Below are the code and all the weights of a small trained network. Each question names an input and a class and asks about switching units off, where a switched-off unit gives its printed mean instead of its output.

import numpy as np


def w(rows, s, z=0):
    codes = np.array(rows[::2]) - 128.0
    scale = np.full(codes.shape[1], s)
    scale[-1] = z or s
    return codes * scale


def f(y):
    return y / 2 * (1 + np.tanh(0.7978845608 * (y + 0.044715 * y**3)))


def log_softmax(a):
    a = a - a.max(-1, keepdims=True)
    return a - np.log(np.exp(a).sum(-1, keepdims=True))


def net(x, mask):
    res = np.array(x, float).reshape(1, 6) / 4 @ E
    y = f(res @ A[0][:, :-1].T + A[0][:, -1])
    res = res + np.where(mask, y, B[0][:, -1]) @ B[0][:, :-1]
    return log_softmax(res[-1] @ U[:, :-1].T + U[:, -1])


A, B = {}, {}
E = w([
[142,114,126,119,144,134,119,107,120],'x0',
[104,135,147,114,150,133,139,110,109],'x1',
[171,114,119,161,93,219,162,161,46],'x2',
[155,247,104,148,178,190,105,116,197],'x3',
[106,153,136,124,108,125,138,132,123],'x4',
[108,124,43,19,133,143,197,154,160],'x5',
],0.011)
A[0] = w([
[111,63,170,80,100,1,122,116,159,155],'neuron 0',
[162,181,128,161,139,242,173,138,146,119],'neuron 1',
[111,154,192,169,168,97,86,113,146,177],'neuron 2',
[133,87,170,188,107,139,147,117,82,135],'neuron 3',
[151,101,123,74,95,133,169,155,92,114],'neuron 4',
[120,153,132,95,127,123,161,161,155,133],'neuron 5',
[150,131,109,137,99,201,129,107,144,148],'neuron 6',
[121,115,76,63,135,151,130,165,150,172],'neuron 7',
[126,118,72,105,131,116,134,139,117,145],'neuron 8',
[113,107,89,95,133,155,169,145,114,153],'neuron 9',
[134,109,188,213,87,124,64,141,69,255],'neuron 10',
[143,178,159,153,122,97,37,123,144,186],'neuron 11',
[128,78,108,104,100,143,144,158,65,99],'neuron 12',
[142,127,76,83,157,85,158,127,193,142],'neuron 13',
[133,179,120,105,177,108,112,106,233,116],'neuron 14',
[145,100,178,145,78,112,139,111,81,108],'neuron 15',
[138,66,176,205,114,101,140,137,85,172],'neuron 16',
],0.0099,0.0053)
B[0] = w([
[255,186,225,45,223,106,112,244,107,203],'neuron 0',
[202,183,168,78,170,74,137,154,97,192],'neuron 1',
[111,118,142,182,134,103,68,123,144,194],'neuron 2',
[120,138,84,100,100,88,177,82,62,189],'neuron 3',
[104,71,106,170,125,173,174,200,150,168],'neuron 4',
[123,122,78,132,150,110,149,140,131,150],'neuron 5',
[169,149,158,92,144,124,152,157,99,159],'neuron 6',
[123,113,91,117,103,141,192,145,146,182],'neuron 7',
[100,110,127,95,125,151,190,158,117,151],'neuron 8',
[130,91,97,107,109,174,163,193,120,167],'neuron 9',
[148,172,133,141,126,102,144,63,83,252],'neuron 10',
[134,152,169,214,149,129,90,89,152,197],'neuron 11',
[59,96,97,182,61,187,173,162,135,174],'neuron 12',
[125,163,72,120,126,82,195,96,114,184],'neuron 13',
[33,125,38,151,90,149,143,43,150,199],'neuron 14',
[100,131,95,120,101,121,139,81,110,176],'neuron 15',
[117,126,99,138,90,55,158,54,112,209],'neuron 16',
],0.0086,0.015)
U = w([
[193,167,233,143,165,69,105,134,63,254],'0',
[81,134,47,117,81,78,183,39,112,134],'1',
[167,148,128,1,173,145,165,201,167,179],'2',
[80,45,118,171,58,214,165,181,112,14],'3',
[85,139,158,238,136,166,56,75,208,45],'4',
],0.0079,0.0021)

Each question gives the input, the list of numbers given to net, and the class t.
The units are the neurons (one row each of A and B). Each row of codes is followed by its name. A weight is (code - 128) times the scale printed after its matrix; where a second scale follows, it is the last column's (A, B and U).
mask holds one flag per neuron, in row order. A switched-off neuron (its flag False) gives its mean, the last column of its row in B, instead of its output. The means were averaged over made-up inputs and are rounded, as every weight is.
A unit's drop is (log p(t) with every unit on - log p(t) with that unit switched off) / (log p(t) with every unit on - log p(t) with every unit switched off).
The circuit of an input: a set's keep is (log p(t) with only the set's units on - log p(t) with every unit switched off) / (log p(t) with every unit on - log p(t) with every unit switched off). Starting from the 12 units with the biggest drops (on a tie, the unit counted first), units are removed one at a time, each time the one whose removal leaves the highest keep (on an exact tie, the one counted first), for as long as the keep stays at least 0.8.
units of the circuit, in order: the units of the circuit, biggest drop first
unit that matters most: the unit with the biggest drop
k most important neurons: the k neurons with the biggest drops, biggest first
drop when u is switched off: that unit's drop, to one decimal
input [6,0,2,-7,5,-7], class 1: unit that matters most : neuron 16
input [-4,4,-7,1,6,-4], class 4: 2 most important neurons : neuron 14; neuron 1
input [-1,3,2,6,-4,4], class 2: 2 most important neurons : neuron 1; neuron 16
input [-6,4,1,-5,0,-7], class 1: 3 most important neurons : neuron 16; neuron 3; neuron 15
input [-2,-5,6,-3,-8,1], class 3: units of the circuit, in order : neuron 12; neuron 4
input [7,-2,8,0,-3,8], class 3: 2 most important neurons : neuron 12; neuron 0
input [0,-5,0,1,4,-1], class 4: 3 most important neurons : neuron 0; neuron 1; neuron 3
input [-2,1,0,-4,0,6], class 2: 2 most important neurons : neuron 0; neuron 14
input [3,-8,0,3,-8,-4], class 4: 2 most important neurons : neuron 0; neuron 11
input [-8,2,-1,-7,5,-5], class 0: 2 most important neurons : neuron 0; neuron 14
input [6,0,-1,-1,0,-3], class 0: 2 most important neurons : neuron 14; neuron 12
input [-5,-5,-5,-7,2,-1], class 0: drop when neuron 0 is switched off : 0.5
input [3,8,-4,-1,8,8], class 2: drop when neuron 0 is switched off : 0.3
input [7,-7,-5,3,-3,0], class 4: drop when neuron 13 is switched off : -0.1
input [2,6,-5,-8,-2,-3], class 0: unit that matters most : neuron 0
